Below is a small trained network, with its code and all its weights. Each question gives an input and a target symbol and asks what happens when units are switched off, that is, made to give their printed mean instead of their output.

import numpy as np


def w(rows, s, z=0):
    codes = np.array(rows[::2]) - 128.0
    scale = np.full(codes.shape[1], s)
    scale[-1] = z or s
    return codes * scale


def norm(h):
    return h / np.sqrt((h * h).mean(-1, keepdims=True) + 1e-5)


def f(y):
    return np.maximum(y, 0)


def softmax(a):
    e = np.exp(a - a.max(-1, keepdims=True))
    return e / e.sum(-1, keepdims=True)


def log_softmax(a):
    a = a - a.max(-1, keepdims=True)
    return a - np.log(np.exp(a).sum(-1, keepdims=True))


def net(x, mask):
    ids = ['βεζξστψ'.index(c) for c in x.split()]
    T = len(ids)
    res = E[ids] + P[:T]
    r = norm(res)
    for j in range(3):
        rows = slice(2 * j, 2 * j + 2)
        q, k, v = (r @ M[0][rows].T for M in (Q, K, V))
        z = softmax(np.where(np.tri(T) > 0, q @ k.T / 2**0.5, -1e9)) @ v
        o = O[0][rows]
        res = res + np.where(mask[j], z, o[:, -1]) @ o[:, :-1]
    y = f(norm(res) @ A[0][:, :-1].T + A[0][:, -1])
    res = res + np.where(mask[3:7], y, B[0][:, -1]) @ B[0][:, :-1]
    return log_softmax(norm(res)[-1] @ U[:, :-1].T + U[:, -1])


Q, K, V, O, A, B = {}, {}, {}, {}, {}, {}
E = w([
[143,131,98,53,84,205],'β',
[104,94,111,188,99,168],'ε',
[208,102,142,110,211,155],'ζ',
[62,45,175,79,137,109],'ξ',
[99,174,60,118,80,76],'σ',
[173,145,182,127,142,70],'τ',
[127,149,3,117,218,116],'ψ',
],0.0063)
P = w([
[187,42,158,89,93,51],'0',
[151,84,110,80,89,112],'1',
[140,96,171,64,114,93],'2',
[139,94,96,104,125,144],'3',
[97,136,125,88,116,168],'4',
[138,148,81,60,120,152],'5',
[117,135,116,82,130,179],'6',
[106,163,100,112,141,219],'7',
[113,183,83,89,135,222],'8',
[110,198,67,74,112,224],'9',
[133,212,58,79,141,241],'10',
[123,217,50,79,151,252],'11',
],0.0019)
Q[0] = w([
[129,207,187,121,29,59],'head 1',
[101,159,193,23,97,144],'head 1',
[154,155,129,85,206,44],'head 2',
[163,131,219,51,167,124],'head 2',
[6,80,98,105,23,185],'head 3',
[163,176,69,50,125,141],'head 3',
],0.023)
K[0] = w([
[157,181,151,43,69,1],'head 1',
[105,92,181,1,106,158],'head 1',
[169,93,115,108,181,32],'head 2',
[148,125,240,112,107,95],'head 2',
[52,54,132,228,51,166],'head 3',
[120,194,71,154,139,221],'head 3',
],0.023)
V[0] = w([
[119,103,138,71,24,80],'head 1',
[186,184,134,245,67,68],'head 1',
[82,254,48,149,180,153],'head 2',
[99,131,178,88,177,65],'head 2',
[34,45,194,63,126,59],'head 3',
[116,227,111,31,135,142],'head 3',
],0.011)
O[0] = w([
[113,200,131,184,110,183,254],'head 1',
[202,109,205,145,49,113,53],'head 1',
[104,131,55,138,86,2,15],'head 2',
[147,79,174,118,205,77,197],'head 2',
[122,184,100,60,46,51,35],'head 3',
[203,167,119,187,104,198,90],'head 3',
],0.0072,0.0033)
A[0] = w([
[164,165,249,211,136,125,2],'neuron 1',
[51,72,216,192,95,98,185],'neuron 2',
[95,144,137,145,12,30,21],'neuron 3',
[169,157,133,209,36,89,76],'neuron 4',
],0.016,0.0017)
B[0] = w([
[250,151,136,116,68,68,253],'neuron 1',
[156,153,55,159,121,211,180],'neuron 2',
[56,2,220,151,58,125,190],'neuron 3',
[109,233,121,167,238,121,177],'neuron 4',
],0.014,0.011)
U = w([
[100,56,150,149,76,139,83],'β',
[78,172,211,222,141,95,118],'ε',
[156,89,44,141,142,44,170],'ζ',
[187,161,151,100,74,105,210],'ξ',
[119,154,80,169,94,254,112],'σ',
[145,55,192,104,235,174,3],'τ',
[74,191,148,28,132,99,158],'ψ',
],0.0063,0.0017)

Each question gives the input, a string of symbols that net reads in full, and the target symbol t.
The units are the heads (2 rows each of Q, K, V and O) and the neurons (one row each of A and B). Each row of codes is followed by its name. A weight is (code - 128) times the scale printed after its matrix; where a second scale follows, it is the last column's (O, A, B and U).
mask holds one flag per unit, heads first, then neurons. A switched-off unit (its flag False) gives its mean, the last column of its rows in O or B, instead of its output. The means were averaged over made-up inputs and are rounded, as every weight is.
A unit's drop is (log p(t) with every unit on - log p(t) with that unit switched off) / (log p(t) with every unit on - log p(t) with every unit switched off).
The circuit of an input: a set's keep is (log p(t) with only the set's units on - log p(t) with every unit switched off) / (log p(t) with every unit on - log p(t) with every unit switched off). Starting from all 7 units, units are removed one at a time, each time the one whose removal leaves the highest keep (on an exact tie, the one counted first), for as long as the keep stays at least 0.8.
units of the circuit, in order: the units of the circuit, biggest drop first
heads that matter: for each layer, one digit per head in row order, 1 if its drop is at least 0.15 and else 0, layers parted by /
drop when u is switched off: that unit's drop, to one decimal
input β τ ψ τ τ τ τ τ ψ, target ζ: units of the circuit, in order	[head 2]
input τ β β σ τ ξ ζ ε ψ, target ε: units of the circuit, in order	[head 2; neuron 4; neuron 1; head 3]
input σ ε ζ ζ β σ ψ, target ε: heads that matter	111
input ε σ τ τ ξ ξ β, target ψ: heads that matter	101
input τ τ β ε σ σ τ ψ τ ε, target β: units of the circuit, in order	[head 2; head 3; neuron 3]
input ψ ψ ε, target σ: heads that matter	011
input σ ψ β σ ξ ψ ψ ξ σ ψ ψ ζ, target τ: heads that matter	100
input ξ τ τ τ ζ β σ, target ε: units of the circuit, in order	[head 2; neuron 4; neuron 3; head 3]
input β ξ β β ε ε, target β: heads that matter	111
input β β ψ ζ τ ε, target σ: units of the circuit, in order	[head 3; neuron 2]
input β ψ ψ τ β, target σ: heads that matter	101
input ζ β ψ ε ψ τ ψ β ψ ψ τ β, target ψ: units of the circuit, in order	[head 3; head 1]
input τ τ τ τ ζ ε ψ τ ξ, target τ: drop when head 2 is switched off	0.4
input τ β ε σ, target β: drop when neuron 3 is switched off	1.2
input σ ζ ξ σ ψ, target ζ: drop when head 1 is switched off	0.9
input β ζ ε β ψ σ β τ ξ, target ψ: units of the circuit, in order	[head 3]
input ξ ξ ζ σ ψ β β τ ξ β ξ, target ψ: drop when head 2 is switched off	0.1
